Below are the code and all the weights of a small trained network. Each question names an input and a class and asks about switching units off, where a switched-off unit gives its printed mean instead of its output.

import numpy as np


def w(rows, s, z=0):
    codes = np.array(rows[::2]) - 128.0
    scale = np.full(codes.shape[1], s)
    scale[-1] = z or s
    return codes * scale


def norm(h):
    return h / np.sqrt((h * h).mean(-1, keepdims=True) + 1e-5)


def f(y):
    return np.maximum(y, 0)


def log_softmax(a):
    a = a - a.max(-1, keepdims=True)
    return a - np.log(np.exp(a).sum(-1, keepdims=True))


def net(x, mask):
    res = np.array(x, float).reshape(1, 7) / 4 @ E
    u = 0
    for l in range(4):
        y = f(norm(res) @ A[l][:, :-1].T + A[l][:, -1])
        res = res + np.where(mask[u : u + 7], y, B[l][:, -1]) @ B[l][:, :-1]
        u += 7
    return log_softmax(norm(res)[-1] @ U[:, :-1].T + U[:, -1])


A, B = {}, {}
E = w([
[116,194,99],'x0',
[142,44,107],'x1',
[130,145,107],'x2',
[213,151,185],'x3',
[84,74,94],'x4',
[72,171,251],'x5',
[2,126,155],'x6',
],0.0064)
A[0] = w([
[180,114,130,53],'L0N0',
[176,179,215,151],'L0N1',
[13,178,144,229],'L0N2',
[128,46,208,254],'L0N3',
[208,209,254,121],'L0N4',
[157,135,59,201],'L0N5',
[52,176,107,35],'L0N6',
],0.013,0.0014)
B[0] = w([
[32,133,86,162],'L0N0',
[171,204,108,213],'L0N1',
[73,154,217,240],'L0N2',
[164,37,230,196],'L0N3',
[191,250,83,254],'L0N4',
[142,49,125,189],'L0N5',
[49,113,187,183],'L0N6',
],0.018,0.0081)
A[1] = w([
[197,117,59,80],'L1N0',
[133,7,86,141],'L1N1',
[107,189,127,3],'L1N2',
[130,74,111,105],'L1N3',
[119,186,125,43],'L1N4',
[152,70,104,32],'L1N5',
[51,116,92,153],'L1N6',
],0.011,0.0026)
B[1] = w([
[111,247,82,199],'L1N0',
[90,85,18,254],'L1N1',
[132,105,170,164],'L1N2',
[106,107,92,178],'L1N3',
[152,115,189,172],'L1N4',
[134,104,100,174],'L1N5',
[82,169,96,170],'L1N6',
],0.015,0.0054)
A[2] = w([
[91,140,142,73],'L2N0',
[117,114,125,108],'L2N1',
[183,5,160,77],'L2N2',
[52,165,162,86],'L2N3',
[47,161,177,124],'L2N4',
[119,135,119,6],'L2N5',
[76,165,133,24],'L2N6',
],0.011,0.0023)
B[2] = w([
[130,145,151,163],'L2N0',
[97,150,144,144],'L2N1',
[159,8,94,183],'L2N2',
[107,216,143,226],'L2N3',
[135,207,146,253],'L2N4',
[97,138,112,128],'L2N5',
[100,136,140,165],'L2N6',
],0.013,0.0044)
A[3] = w([
[74,134,120,85],'L3N0',
[8,140,123,86],'L3N1',
[122,186,176,108],'L3N2',
[175,48,127,74],'L3N3',
[35,125,98,92],'L3N4',
[129,67,171,5],'L3N5',
[188,193,234,207],'L3N6',
],0.012,0.0011)
B[3] = w([
[113,151,142,154],'L3N0',
[99,187,159,191],'L3N1',
[145,81,123,209],'L3N2',
[154,60,138,156],'L3N3',
[84,170,143,178],'L3N4',
[113,100,129,147],'L3N5',
[178,6,115,254],'L3N6',
],0.024,0.0083)
U = w([
[97,79,34,2],'0',
[192,114,204,67],'1',
[252,184,103,129],'2',
[78,133,226,202],'3',
[122,57,119,190],'4',
],0.015,0.0024)

Each question gives the input, the list of numbers given to net, and the class t.
The units are the neurons (one row each of A and B). Each row of codes is followed by its name. A weight is (code - 128) times the scale printed after its matrix; where a second scale follows, it is the last column's (A, B and U).
mask holds one flag per neuron, layer by layer. A switched-off neuron (its flag False) gives its mean, the last column of its row in B, instead of its output. The means were averaged over made-up inputs and are rounded, as every weight is.
A unit's drop is (log p(t) with every unit on - log p(t) with that unit switched off) / (log p(t) with every unit on - log p(t) with every unit switched off).
The circuit of an input: a set's keep is (log p(t) with only the set's units on - log p(t) with every unit switched off) / (log p(t) with every unit on - log p(t) with every unit switched off). Starting from the 12 units with the biggest drops (on a tie, the unit counted first), units are removed one at a time, each time the one whose removal leaves the highest keep (on an exact tie, the one counted first), for as long as the keep stays at least 0.8.
units of the circuit, in order: the units of the circuit, biggest drop first
k most important neurons: the k neurons with the biggest drops, biggest first
top k neurons in layer l: the k neurons of layer l with the biggest drops, biggest first
drop when u is switched off: that unit's drop, to one decimal
input [-1,-4,-6,3,-7,7,0], class 2: units of the circuit, in order	L0N4
input [-5,-7,3,-6,1,1,-8], class 0: units of the circuit, in order	L0N2; L0N0
input [2,-3,-7,4,-3,7,8], class 1: units of the circuit, in order	L3N6; L0N4
input [-7,-5,5,-1,-6,5,6], class 1: 2 most important neurons	L3N6; L0N4
input [-3,-1,1,5,7,0,0], class 4: units of the circuit, in order	L0N2; L0N4
input [5,-1,3,-6,-7,6,-3], class 2: 2 most important neurons	L0N4; L0N1
input [-4,-5,5,-5,-2,7,-2], class 1: top 3 neurons in layer 0	L0N4; L0N0; L0N1
input [7,0,-4,-4,-7,-7,0], class 0: top 2 neurons in layer 0	L0N4; L0N5
input [4,-7,5,7,8,-7,-5], class 0: 3 most important neurons	L0N4; L0N5; L0N1
input [-6,5,1,-1,-5,-5,-4], class 0: top 2 neurons in layer 0	L0N2; L0N0
input [-1,-5,6,-6,-4,-6,-7], class 0: 2 most important neurons	L0N4; L0N5
input [-2,-7,3,5,1,6,-4], class 2: drop when L0N4 is switched off	0.2
input [-4,-3,5,3,3,8,2], class 1: drop when L3N6 is switched off	0.2
input [0,-2,0,-1,2,-2,-6], class 0: drop when L0N4 is switched off	0.2
input [0,0,-2,6,5,5,3], class 1: top neuron in layer 1	L1N1
